Facts:
k100 {Ω=g, π=k812}
k11 {Ω=f, π=k731}
k117 {Ω=f, θ=k437 k20}
k125 {Ω=b}
k137 {Ω=b, π=k512}
k155 {Ω=c, π=k214}
k174 {Ω=e, θ=k861 k373 k558}
k178 {Ω=g, π=k338}
k197 {Ω=b, π=k723}
k198 {Ω=a, θ=k744 k558}
k20 {Ω=d, π=k461}
k202 {Ω=a, θ=k262, π=k231}
k213 {Ω=f, θ=k342, π=k767}
k214 {Ω=a, θ=k213 k421, π=k957}
k215 {Ω=a, θ=k174 k255 k946 k317, π=k197}
k220 {Ω=b}
k231 {Ω=g}
k255 {Ω=b, θ=k779 k373}
k258 {Ω=c, π=k125}
k262 {Ω=f, θ=k936}
k264 {Ω=b, π=k472}
k278 {Ω=e, π=k333}
k282 {Ω=e, π=k174}
k298 {Ω=g}
k3 {Ω=b, π=k460}
k30 {Ω=b}
k308 {Ω=e, θ=k861}
k317 {Ω=c, θ=k802}
k32 {Ω=e, π=k629}
k33 {Ω=c, θ=k372 k495}
k330 {Ω=g, θ=k901 k932}
k332 {Ω=g, π=k436}
k333 {Ω=e, π=k51}
k338 {Ω=b, θ=k198 k202, π=k899}
k341 {Ω=g, π=k744}
k342 {Ω=a}
k359 {Ω=f, θ=k338 k308}
k362 {Ω=d, θ=k926, π=k298}
k364 {Ω=e, θ=k731}
k370 {Ω=e, π=k760}
k372 {Ω=f}
k373 {Ω=a, θ=k202}
k377 {Ω=f, θ=k493 k214 k558, π=k634}
k379 {Ω=a}
k382 {Ω=a, θ=k362 k634}
k396 {Ω=d, θ=k370, π=k213}
k397 {Ω=c, π=k901}
k406 {Ω=c, π=k497}
k408 {Ω=a, π=k332}
k410 {Ω=d, π=k943}
k413 {Ω=a}
k421 {Ω=g, θ=k342}
k429 {Ω=b}
k43 {Ω=g, θ=k421 k854, π=k608}
k436 {Ω=c, θ=k421, π=k258}
k437 {Ω=g, θ=k770 k202 k534}
k442 {Ω=e, π=k282}
k446 {Ω=g}
k448 {Ω=e, π=k155}
k460 {Ω=e, π=k657}
k461 {Ω=b, π=k66}
k466 {Ω=a, π=k442}
k468 {Ω=a, π=k946}
k472 {Ω=g, π=k845}
k488 {Ω=d, π=k264}
k493 {Ω=f, θ=k946}
k495 {Ω=d, π=k377}
k496 {Ω=d, θ=k495, π=k379}
k497 {Ω=f, π=k11}
k5 {Ω=e, π=k410}
k51 {Ω=f, θ=k220 k573}
k512 {Ω=a}
k528 {Ω=d, π=k57}
k530 {Ω=a, θ=k262, π=k429}
k534 {Ω=a, θ=k57, π=k87}
k558 {Ω=g}
k568 {Ω=g, θ=k861, π=k779}
k57 {Ω=b, π=k929}
k573 {Ω=g, θ=k214 k854}
k59 {Ω=a, π=k632}
k592 {Ω=a, π=k278}
k604 {Ω=g, π=k854}
k606 {Ω=d, π=k968}
k608 {Ω=g, π=k396}
k617 {Ω=b, π=k413}
k623 {Ω=c, π=k528}
k628 {Ω=c}
k629 {Ω=d, π=k863}
k632 {Ω=b, θ=k861 k923 k5}
k634 {Ω=f, π=k446}
k649 {Ω=f, θ=k683 k436}
k652 {Ω=d, π=k606}
k657 {Ω=c, π=k43}
k659 {Ω=b, π=k448}
k66 {Ω=f, π=k791}
k662 {Ω=e, π=k202}
k663 {Ω=e, π=k466}
k668 {Ω=a, π=k20}
k683 {Ω=f, θ=k262, π=k364}
k688 {Ω=b, π=k923}
k692 {Ω=a, π=k397}
k713 {Ω=g, π=k930}
k723 {Ω=g, θ=k802, π=k662}
k731 {Ω=b, θ=k723 k20}
k744 {Ω=a, θ=k770, π=k59}
k749 {Ω=d, θ=k202, π=k30}
k760 {Ω=f, π=k530}
k767 {Ω=e, π=k178}
k770 {Ω=g, π=k137}
k779 {Ω=f, θ=k770 k202 k373, π=k468}
k786 {Ω=c, θ=k220 k87}
k791 {Ω=g, π=k370}
k802 {Ω=d, θ=k946}
k808 {Ω=c, π=k663}
k812 {Ω=c, π=k5}
k823 {Ω=a}
k830 {Ω=g, π=k770}
k845 {Ω=f, θ=k847 k731, π=k32}
k847 {Ω=b}
k85 {Ω=b, π=k617}
k854 {Ω=b, π=k652}
k861 {Ω=g, θ=k955 k854}
k863 {Ω=a, π=k683}
k87 {Ω=b, π=k932}
k899 {Ω=d, π=k85}
k901 {Ω=e, π=k3}
k923 {Ω=c, θ=k495 k534, π=k628}
k926 {Ω=a}
k929 {Ω=a, π=k568}
k930 {Ω=a, π=k215}
k932 {Ω=c, π=k406}
k936 {Ω=b, θ=k214 k213}
k943 {Ω=b, π=k317}
k946 {Ω=c, π=k495}
k95 {Ω=e, π=k668}
k955 {Ω=g, θ=k214 k649, π=k408}
k957 {Ω=d}
k968 {Ω=g, θ=k497, π=k688}
k973 {Ω=g}

Known rows:
-.01 .09 .14 .11 .11 -.40 -.15 -.02 .00 .01 -.17 -.04 -.10 .23 .01 -.08
 .26 .16 -.07 -.11 .02 .22 .05 -.13 -.01 -.13 -.10 -.01 .38 .01 -.21 .07
 .08 -.05 -.04 .05 -.10 .21 -.08 -.01 -.01: k936
-.13 .13 .07 .10 .06 -.07 -.15 -.02 -.03 .02 -.08 -.10 .02 .22 .03 -.09
 .12 .22 .06 -.20 .30 .22 .20 -.01 .12 -.18 -.08 -.02 .18 .02 -.02 .00
 .33 .08 .02 .09 -.05 .22 .18 -.03 .11: k359
.03 .15 -.13 -.06 -.04 .28 -.04 .03 -.23 -.31 -.11 -.06 .26 .10 -.05 .31
 -.04 -.07 .04 .17 .02 -.14 -.04 .23 .23 .31 -.19 -.20 .07 .11 -.08 .30
 -.17 -.15 .05 -.08 .11 .06 -.03 .01 .06: k396
.07 .16 -.01 -.06 -.21 .14 .09 .17 .03 .15 -.06 -.20 .04 -.26 .02 .09
 -.08 -.11 .19 -.22 .31 .22 .05 .09 .12 .08 .11 -.06 .03 -.10 -.15 .07
 .17 .06 .19 -.06 -.04 -.15 .44 -.12 .24: k364
-.08 .11 .07 .14 -.04 -.12 -.04 -.02 .02 .07 -.08 -.11 -.03 .09 .05 -.20
 .13 .12 .05 -.10 .25 .28 .17 -.07 .07 -.22 .03 .06 .06 .00 -.04 -.04
 .31 .07 .04 .13 -.09 .15 .30 -.18 .11: k779
.02 .02 .03 -.01 -.14 .15 .08 .13 .07 .21 .03 -.21 .04 -.13 .06 .04 -.10
 .00 .22 -.22 .32 .09 .23 .01 .22 .00 .00 .03 .11 .01 .13 -.08 .34 -.06
 .03 .18 .00 .07 .37 -.09 .13: k845
.00 .19 .11 .11 .06 -.32 -.12 -.21 .01 .16 -.12 -.02 -.19 .28 .01 -.35
 .08 .20 -.06 -.16 .18 .03 .00 .00 .03 -.23 -.09 .03 .30 .05 -.08 .07
 .10 .07 .10 .06 -.23 .12 .07 .06 .02: k568
-.01 .03 -.04 .06 .03 .11 .01 .00 -.02 -.05 .16 .06 .01 -.04 -.03 .01
 -.03 -.15 .09 .05 .05 -.07 .02 .15 .01 .07 .03 -.04 .00 -.09 -.01 .10
 -.07 .15 .10 -.14 -.04 -.11 .10 .06 -.05: k662
.01 .02 -.03 .06 .01 .12 .01 .00 -.03 -.08 .15 .04 .02 -.08 -.03 .04
 -.04 -.18 .08 .06 .06 -.09 .03 .19 .04 .05 .02 -.04 .00 -.10 .01 .10
 -.05 .14 .06 -.10 -.05 -.08 .08 .06 -.05: k448
-.01 .11 -.27 .24 .07 .29 .10 -.19 -.06 -.09 .02 -.12 -.08 -.10 .12 -.07
 -.15 -.14 -.07 .06 -.21 -.21 -.04 .03 .01 -.16 .05 -.04 -.24 -.10 .33
 -.09 -.18 .00 .10 -.05 -.14 .14 .15 .06 .11: k623
.17 -.14 .05 -.07 -.26 -.09 .17 .17 .12 .20 -.06 -.13 -.03 -.25 -.03 .09
 .05 -.09 .11 .03 -.05 .04 .07 -.13 .04 .09 .06 .10 .13 .05 -.09 -.12
 .10 -.14 -.01 .21 .00 -.06 .07 -.22 .03: k847
.07 .11 -.06 .04 .11 .01 .01 .02 -.04 -.17 .01 -.05 .05 -.02 .01 .16
 -.06 -.27 .03 .08 -.09 .04 .00 .09 .05 .16 -.02 -.03 -.08 -.10 -.06 .16
 -.25 -.02 -.03 -.11 -.04 -.12 .00 .00 -.02: k410
.04 -.10 .00 .02 .05 -.11 .08 .00 .10 .09 .09 .02 -.02 .11 -.02 .00 .01
 .01 .09 .07 -.04 -.08 .07 -.02 .12 .12 -.07 .07 .12 .06 .02 -.05 -.09
 -.08 -.02 .05 -.04 -.14 .01 -.03 -.16: k688
-.01 .04 -.05 .08 .00 .12 .01 .00 -.02 -.06 .16 .05 .03 -.08 -.04 .02
 -.03 -.17 .08 .03 .05 -.09 .03 .17 .03 .07 .03 -.05 .00 -.08 .00 .11
 -.06 .15 .08 -.13 -.04 -.07 .10 .06 -.03: k442
.12 -.04 -.21 -.05 .23 .45 -.13 -.04 -.11 -.05 -.10 .07 .03 -.27 .07 .42
 -.02 .07 .07 -.15 -.22 -.25 .07 .01 .00 -.06 .04 -.13 -.19 -.11 .10
 -.15 -.10 .26 -.06 -.01 .31 -.11 -.25 .12 .31: k397
-.25 -.15 -.04 .03 -.09 .04 .07 -.08 -.01 -.04 .12 .24 .09 .12 -.08 -.18
 .09 .01 .05 .37 -.05 .05 .21 .06 -.04 -.12 .04 .17 -.42 .15 .00 -.13
 .08 .24 -.06 .21 .15 -.15 .07 -.26 -.09: k372
-.11 .04 -.17 .03 .11 .25 .09 .03 -.01 -.11 .10 .03 .03 -.11 .09 .11
 -.08 .05 -.05 -.05 -.06 .07 -.10 -.01 -.08 .03 .06 -.11 -.31 -.08 .18
 -.06 -.14 .03 .07 -.30 .05 -.07 .10 .11 .06: k628

Rows:
No name comes twice in this set of rows, the named rows included.
-.19 -.13 -.07 -.12 -.22 .04 -.01 .07 -.07 .13 .11 .15 .09 .20 -.22 -.02
 -.10 .02 -.07 .13 .07 -.36 -.09 .16 .11 .14 -.11 -.09 .27 .19 -.09 -.09
 .13 -.16 .10 .03 .13 -.01 -.16 .09 -.05 : k178
.18 .04 .06 -.03 -.29 -.06 .10 .18 -.01 -.08 -.15 -.20 .03 -.44 .04 .11
 .05 -.47 .07 .12 -.17 .23 -.01 -.04 -.13 .03 .21 .13 -.13 -.12 -.20 .14
 .00 -.06 -.08 .13 -.03 .09 .11 -.26 .19 : k20
.08 .01 -.22 -.05 .02 .54 -.01 -.04 -.19 -.17 -.11 .06 .13 -.20 .06 .38
 .08 .17 .01 .03 -.16 -.23 -.04 .07 .00 .09 -.04 -.17 -.18 .05 .16 .04
 -.09 .10 .03 -.10 .27 .07 -.11 .10 .18 : k657
.20 .02 -.11 -.04 .02 .38 -.10 -.06 -.15 -.07 -.03 .09 .09 -.17 -.06 .29
 .14 .03 .17 .06 -.01 -.31 .10 .18 .10 .11 -.05 -.14 .10 -.02 -.08 .12
 -.07 .30 .05 .01 .21 -.14 -.12 .04 .13 : k460
.04 -.05 -.06 -.01 .09 -.13 .14 .01 .14 .14 .08 .03 -.05 .13 -.04 .02
 .02 .14 .07 .08 .03 .06 .03 -.06 .12 .15 -.07 -.02 .07 .04 -.06 -.08
 -.17 -.06 .08 -.07 -.02 -.34 .10 -.08 -.18 : k429
.02 -.07 .12 .16 .01 -.47 -.07 .01 .02 -.05 -.08 .04 -.17 .06 -.04 -.14
 .43 .06 -.12 .18 -.22 .15 -.02 -.19 -.21 -.16 .03 .06 .31 -.03 -.23 .03
 -.01 .00 -.06 .03 -.09 .22 -.21 -.06 -.12 : k854
-.02 -.20 -.09 .13 -.02 .06 .10 .04 .08 .04 .28 .10 -.03 -.04 -.05 -.01
 .13 .00 .07 .17 -.03 -.14 .08 -.01 -.01 .02 .03 .00 .04 -.06 .13 -.15
 .02 .10 .04 -.06 .02 -.03 .04 .02 -.21 : k497
.26 -.13 -.04 -.09 .11 .14 -.06 -.07 -.02 .10 -.10 .08 .01 -.03 -.05 .33
 .11 .17 .17 .05 -.15 -.30 .17 .00 .18 .12 -.14 -.02 .22 .06 -.07 -.06
 -.12 .11 -.08 .21 .22 -.23 -.28 -.04 .04 : k3
.09 -.09 .00 -.16 -.25 .22 .02 -.05 -.10 .04 -.04 .17 .09 .04 -.13 .07
 .10 .24 .04 .19 .05 -.38 -.06 .13 .10 .22 -.16 -.07 .25 .24 -.01 .12
 .05 -.02 .07 .09 .14 -.02 -.11 .06 -.08 : k608
-.03 -.11 -.11 .11 .06 .07 .11 .00 .10 .08 .24 .04 -.03 .05 -.02 -.03
 .07 .12 .09 .07 .10 -.04 .09 .01 .07 .03 -.02 -.06 .03 -.04 .11 -.15
 .00 .11 .11 -.09 -.01 -.15 .15 .01 -.17 : k760
.10 -.08 .02 -.05 -.27 .11 .15 .31 .06 -.02 -.03 -.13 -.04 -.64 .12 .16
 .15 -.18 -.02 -.13 -.13 .33 -.15 -.21 -.35 -.03 .33 .01 -.21 -.18 .06
 -.02 .18 -.06 .02 -.13 .00 .18 .19 -.03 .20 : k946
.11 -.07 .03 .03 -.24 .05 .09 .20 .08 .21 .01 -.21 -.04 -.28 .02 .06 .12
 .00 .14 -.13 .18 .08 .14 -.11 .06 -.05 .09 -.01 .22 -.08 -.01 -.14 .34
 -.06 .09 .12 .02 .13 .27 -.10 .13 : k493

The same objects again, as new rows of numbers:
Known rows:
-.06 -.02 -.01 -.13 .24 -.06 -.06 .20 -.32 .45 -.17 .20 -.27: k968
.24 .30 .25 .00 -.02 .05 .07 -.02 .08 .30 -.06 .22 -.06: k174
-.19 -.20 -.45 -.55 .19 -.06 .13 -.19 .24 -.16 .00 -.43 .47: k923
.08 .26 -.09 -.06 .06 .05 -.02 -.04 .00 .26 -.06 .57 -.31: k446
.02 .08 .13 .11 -.02 .11 .13 -.35 .10 -.11 .11 -.15 .00: k373
-.05 -.10 -.09 .03 .11 .01 -.01 .12 -.10 .09 -.08 .17 -.16: k442
-.04 -.02 -.12 .05 -.10 -.05 .01 .18 -.21 -.01 .06 .00 -.14: k659
-.05 .02 -.07 .08 .07 .00 -.03 .04 -.07 .06 -.03 .19 -.13: k278
.41 .10 .34 .15 .01 .03 .06 -.02 .18 .03 -.15 -.12 -.06: k530
-.19 .12 .17 .04 .29 -.10 -.08 .02 -.59 .53 -.18 -.18 .01: k723
.27 .28 .31 .19 -.09 .14 .25 .16 .07 .11 .15 .07 -.17: k936
-.10 -.04 -.13 .09 .06 -.03 -.06 .06 -.03 .10 -.05 .15 -.11: k448
.10 -.06 .53 .29 .01 -.31 .30 -.32 .67 -.56 .17 -.20 .35: k213
-.06 .02 -.02 -.01 .19 -.07 -.01 .00 -.10 .24 -.13 .36 -.20: k100
.00 .21 .04 .05 .05 -.42 .31 -.20 .48 -.16 .13 .09 .05: k338
-.03 -.14 .52 -.04 -.17 -.03 .14 -.23 .40 -.16 .18 -.16 .24: k683
.15 -.05 .32 .30 .00 .10 .15 -.16 .11 -.16 .10 -.13 -.05: k214

Rows:
No name comes twice in this set of rows, the named rows included.
.07 .06 .08 -.43 -.01 .17 -.64 .25 -.37 -.05 -.11 -.38 .62 : k779
.16 .28 -.14 -.45 .05 -.01 .21 .18 .20 .18 .08 .12 -.14 : k632
-.04 .08 -.20 .04 -.20 -.19 .03 -.01 .16 -.09 .12 .16 -.20 : k617
-.04 -.03 -.47 -.65 .00 -.04 .04 -.14 .43 -.11 -.02 -.22 .29 : k33
-.34 -.29 -.53 -.17 .50 .23 -.01 -.12 -.13 -.37 .01 -.12 .67 : k495
.14 .03 -.18 -.03 -.34 .15 -.07 -.03 .15 -.19 .05 -.08 .07 : k628
-.10 -.32 -.17 .13 -.14 .05 -.02 -.04 .01 -.32 .04 -.44 .30 : k932
-.53 -.16 .13 -.58 -.31 -.30 -.28 -.18 .13 .21 .19 -.42 .17 : k845
.22 .21 .08 -.15 .38 .15 -.34 .30 -.38 .39 -.19 .33 .07 : k568
.19 .22 .22 -.36 -.22 .04 -.59 .29 -.28 .17 -.10 -.31 .40 : k377
-.05 .30 -.02 -.23 -.14 -.04 -.11 -.02 -.13 .43 -.01 .14 -.09 : k364
.02 -.08 .17 .30 .07 .04 .20 .11 -.17 -.10 .11 -.13 -.01 : k87
-.14 -.12 -.06 .21 .30 -.03 .12 .17 -.37 -.05 -.06 -.13 -.08 : k901

